Below is a small trained network, with its code and all its weights. Each question gives an input and a target symbol and asks what happens when units are switched off, that is, made to give their printed mean instead of their output.

import numpy as np


def w(rows, s, z=0):
    codes = np.array(rows[::2]) - 128.0
    scale = np.full(codes.shape[1], s)
    scale[-1] = z or s
    return codes * scale


def f(y):
    return y / 2 * (1 + np.tanh(0.7978845608 * (y + 0.044715 * y**3)))


def softmax(a):
    e = np.exp(a - a.max(-1, keepdims=True))
    return e / e.sum(-1, keepdims=True)


def log_softmax(a):
    a = a - a.max(-1, keepdims=True)
    return a - np.log(np.exp(a).sum(-1, keepdims=True))


def net(x, mask):
    ids = ['αβδζθλμπστφψ'.index(c) for c in x.split()]
    T = len(ids)
    res = E[ids] + P[:T]
    u = 0
    for l in range(2):
        r = res
        for j in range(2):
            rows = slice(3 * j, 3 * j + 3)
            q, k, v = (r @ M[l][rows].T for M in (Q, K, V))
            z = softmax(np.where(np.tri(T) > 0, q @ k.T / 3**0.5, -1e9)) @ v
            o = O[l][rows]
            res = res + np.where(mask[u + j], z, o[:, -1]) @ o[:, :-1]
        u += 2
        y = f(res @ A[l][:, :-1].T + A[l][:, -1])
        res = res + np.where(mask[u : u + 4], y, B[l][:, -1]) @ B[l][:, :-1]
        u += 4
    return log_softmax(res[-1] @ U[:, :-1].T + U[:, -1])


Q, K, V, O, A, B = {}, {}, {}, {}, {}, {}
E = w([
[171,94,1,163,107,94,165,124],'α',
[124,146,175,99,225,179,155,122],'β',
[99,122,59,144,168,142,93,133],'δ',
[10,72,139,174,35,196,182,121],'ζ',
[88,164,71,70,187,129,187,95],'θ',
[161,130,174,46,177,180,189,110],'λ',
[160,123,71,96,78,93,185,172],'μ',
[158,91,96,101,147,186,108,109],'π',
[106,149,87,126,121,98,150,170],'σ',
[113,119,69,46,92,162,92,144],'τ',
[164,128,99,165,173,97,207,146],'φ',
[194,91,138,161,132,151,122,186],'ψ',
],0.022)
P = w([
[157,111,116,113,128,77,106,109],'0',
[180,168,77,127,114,123,124,119],'1',
[125,72,121,101,153,86,108,120],'2',
[164,167,64,130,122,150,143,134],'3',
[112,63,107,106,166,105,125,128],'4',
[163,169,45,135,129,176,156,144],'5',
[95,52,99,103,180,121,132,143],'6',
[154,172,39,135,130,200,166,153],'7',
[87,40,87,117,197,138,147,158],'8',
[153,194,28,134,123,225,170,160],'9',
[68,7,114,99,211,138,143,155],'10',
[151,187,37,142,125,206,169,170],'11',
],0.013)
Q[0] = w([
[119,115,165,101,71,99,129,110],'L0H0',
[151,165,131,188,193,100,64,115],'L0H0',
[164,127,134,114,112,122,149,193],'L0H0',
[60,30,83,80,128,90,156,136],'L0H1',
[222,243,7,111,174,245,159,208],'L0H1',
[154,246,191,167,53,80,54,40],'L0H1',
],0.013)
K[0] = w([
[135,139,138,74,99,91,132,146],'L0H0',
[160,148,105,142,179,133,115,159],'L0H0',
[130,102,125,134,104,150,160,175],'L0H0',
[136,160,130,149,108,167,138,130],'L0H1',
[51,7,146,129,123,136,174,141],'L0H1',
[171,112,164,90,154,20,67,86],'L0H1',
],0.016)
V[0] = w([
[102,130,114,152,130,171,164,154],'L0H0',
[127,134,113,113,141,113,142,139],'L0H0',
[119,131,130,175,151,142,121,75],'L0H0',
[69,176,90,126,170,160,63,107],'L0H1',
[114,195,213,145,156,109,154,176],'L0H1',
[94,128,105,80,72,92,97,249],'L0H1',
],0.012)
O[0] = w([
[134,80,193,109,88,78,120,116,213],'L0H0',
[136,120,117,154,150,166,67,134,155],'L0H0',
[122,126,112,33,73,119,138,153,117],'L0H0',
[163,249,94,184,143,86,43,112,116],'L0H1',
[113,144,86,113,146,182,141,224,1],'L0H1',
[125,129,174,3,86,45,122,158,158],'L0H1',
],0.011,0.0094)
A[0] = w([
[142,80,73,53,164,150,181,254,96],'L0N0',
[142,79,128,125,106,140,148,73,251],'L0N1',
[214,109,65,31,233,150,130,60,71],'L0N2',
[143,130,46,69,121,143,144,75,236],'L0N3',
],0.0056,0.0014)
B[0] = w([
[235,138,66,36,108,120,179,47,215],'L0N0',
[113,155,110,246,191,183,66,29,235],'L0N1',
[97,253,151,132,164,179,99,225,254],'L0N2',
[127,137,211,43,179,81,184,98,207],'L0N3',
],0.0059,0.0066)
Q[1] = w([
[97,152,166,155,87,117,212,118],'L1H0',
[88,124,167,160,171,112,168,162],'L1H0',
[159,97,86,97,137,165,89,96],'L1H0',
[102,156,30,164,78,232,206,189],'L1H1',
[188,160,146,54,39,132,173,41],'L1H1',
[164,255,138,177,80,102,74,121],'L1H1',
],0.0089)
K[1] = w([
[153,76,164,121,184,125,94,165],'L1H0',
[137,148,145,111,199,126,161,130],'L1H0',
[85,131,131,167,62,122,162,126],'L1H0',
[160,133,186,128,252,105,154,156],'L1H1',
[107,57,94,146,140,83,88,160],'L1H1',
[83,132,93,69,186,158,71,84],'L1H1',
],0.011)
V[1] = w([
[146,137,185,155,192,87,163,166],'L1H0',
[97,103,190,138,126,150,89,161],'L1H0',
[185,132,118,160,91,116,128,123],'L1H0',
[186,32,59,163,109,62,97,155],'L1H1',
[229,123,134,104,153,164,101,124],'L1H1',
[64,186,87,148,147,61,254,105],'L1H1',
],0.0097)
O[1] = w([
[146,56,48,91,82,200,94,139,156],'L1H0',
[110,103,212,76,232,134,11,93,2],'L1H0',
[124,82,134,171,141,64,160,147,148],'L1H0',
[97,49,62,166,210,69,76,130,153],'L1H1',
[145,140,157,146,158,1,220,131,101],'L1H1',
[143,128,3,60,10,169,49,84,218],'L1H1',
],0.0088,0.0074)
A[1] = w([
[129,88,121,69,138,40,138,8,1],'L1N0',
[208,190,73,111,204,83,134,214,49],'L1N1',
[185,70,220,121,89,178,59,114,80],'L1N2',
[1,89,150,78,135,188,106,115,91],'L1N3',
],0.0077,0.0071)
B[1] = w([
[200,98,227,180,96,210,114,136,245],'L1N0',
[78,75,141,144,124,135,3,171,195],'L1N1',
[83,120,153,138,192,102,207,154,201],'L1N2',
[173,200,91,183,74,90,136,149,210],'L1N3',
],0.011,0.012)
U = w([
[128,81,120,172,147,187,96,39,72],'α',
[130,127,103,187,144,198,114,209,88],'β',
[121,134,71,175,174,67,56,87,143],'δ',
[34,94,134,147,88,129,163,83,189],'ζ',
[186,160,83,118,104,121,124,71,34],'θ',
[152,137,124,101,144,122,255,139,86],'λ',
[162,68,149,75,91,146,180,122,1],'μ',
[127,146,104,156,198,56,182,15,214],'π',
[107,68,92,78,93,107,76,182,209],'σ',
[160,151,178,115,107,77,128,129,69],'τ',
[116,59,30,118,180,140,177,67,218],'φ',
[85,51,124,151,181,124,165,161,181],'ψ',
],0.0058,0.0053)

Each question gives the input, a string of symbols that net reads in full, and the target symbol t.
The units are the heads (3 rows each of Q, K, V and O) and the neurons (one row each of A and B). Each row of codes is followed by its name. A weight is (code - 128) times the scale printed after its matrix; where a second scale follows, it is the last column's (O, A, B and U).
mask holds one flag per unit, layer by layer, with each layer's heads first. A switched-off unit (its flag False) gives its mean, the last column of its rows in O or B, instead of its output. The means were averaged over made-up inputs and are rounded, as every weight is.
A unit's drop is (log p(t) with every unit on - log p(t) with that unit switched off) / (log p(t) with every unit on - log p(t) with every unit switched off).
The circuit of an input: a set's keep is (log p(t) with only the set's units on - log p(t) with every unit switched off) / (log p(t) with every unit on - log p(t) with every unit switched off). Starting from all 12 units, units are removed one at a time, each time the one whose removal leaves the highest keep (on an exact tie, the one counted first), for as long as the keep stays at least 0.8.
circuit, biggest first: the units of the circuit, biggest drop first
most important unit: the unit with the biggest drop
k most important neurons of layer l: the k neurons of layer l with the biggest drops, biggest first
which heads matter: for each layer, one digit per head in row order, 1 if its drop is at least 0.15 and else 0, layers parted by /
input τ α δ δ φ λ φ λ φ σ φ σ, target φ: most important unit : L0H1
input φ μ σ, target μ: circuit, biggest first : (L0H1, L1N0)
input β φ β τ σ, target τ: circuit, biggest first : (L0H1, L1N0)
input φ λ σ, target λ: which heads matter : 01 / 01
input β β σ φ μ σ ψ φ, target ψ: circuit, biggest first : (L1H1, L0H1, L0N0, L1N1)
input β σ λ α φ ψ, target φ: circuit, biggest first : (L0N0, L0H1, L1N0, L1H1)
input λ π ψ θ ψ α, target ψ: circuit, biggest first : (L1H1, L0H1)
input τ θ τ, target θ: which heads matter : 11 / 01
input α α λ μ τ β φ β π, target β: which heads matter : 01 / 00
input φ σ τ σ α μ τ φ θ φ π μ, target π: circuit, biggest first : (L0H1, L1H1)
input α φ π α φ θ ψ δ δ σ θ σ, target θ: 2 most important neurons of layer 0 : (L0N2, L0N3)
input σ ζ δ ζ π ψ ζ σ μ σ φ θ, target θ: which heads matter : 00 / 01
input φ φ δ σ τ τ φ δ π, target δ: which heads matter : 01 / 00
input φ α λ ψ, target λ: most important neuron of layer 0 : (L0N2)
input ζ σ σ α, target α: which heads matter : 00 / 10
input π θ α ψ ψ π σ α π, target α: circuit, biggest first : (L0H1, L1N0)
input τ τ φ, target τ: circuit, biggest first : (L0H1, L1N0)
input β φ ψ σ, target ψ: circuit, biggest first : (L1H1, L0H1)
input α π β, target π: circuit, biggest first : (L0H1, L1H1, L0H0, L0N2)
input μ λ θ σ θ, target σ: most important neuron of layer 1 : (L1N1)
input τ φ β σ μ, target σ: which heads matter : 11 / 00
input σ θ π, target θ: 2 most important neurons of layer 0 : (L0N0, L0N2)
input φ σ δ σ τ μ λ τ β ζ π, target π: which heads matter : 00 / 11
input ζ σ α β, target β: 3 most important neurons of layer 0 : (L0N0, L0N2, L0N3)
input β τ β λ θ, target λ: circuit, biggest first : (L1H1, L0H1)
input φ φ ψ σ φ α λ μ θ θ, target θ: which heads matter : 01 / 01
input λ θ θ φ σ β σ σ δ, target σ: which heads matter : 01 / 00
input π β π τ α φ τ φ β β ψ, target β: circuit, biggest first : (L0H1)
input θ φ β θ, target β: which heads matter : 01 / 00
input ψ λ σ π σ φ β π σ, target π: which heads matter : 01 / 01
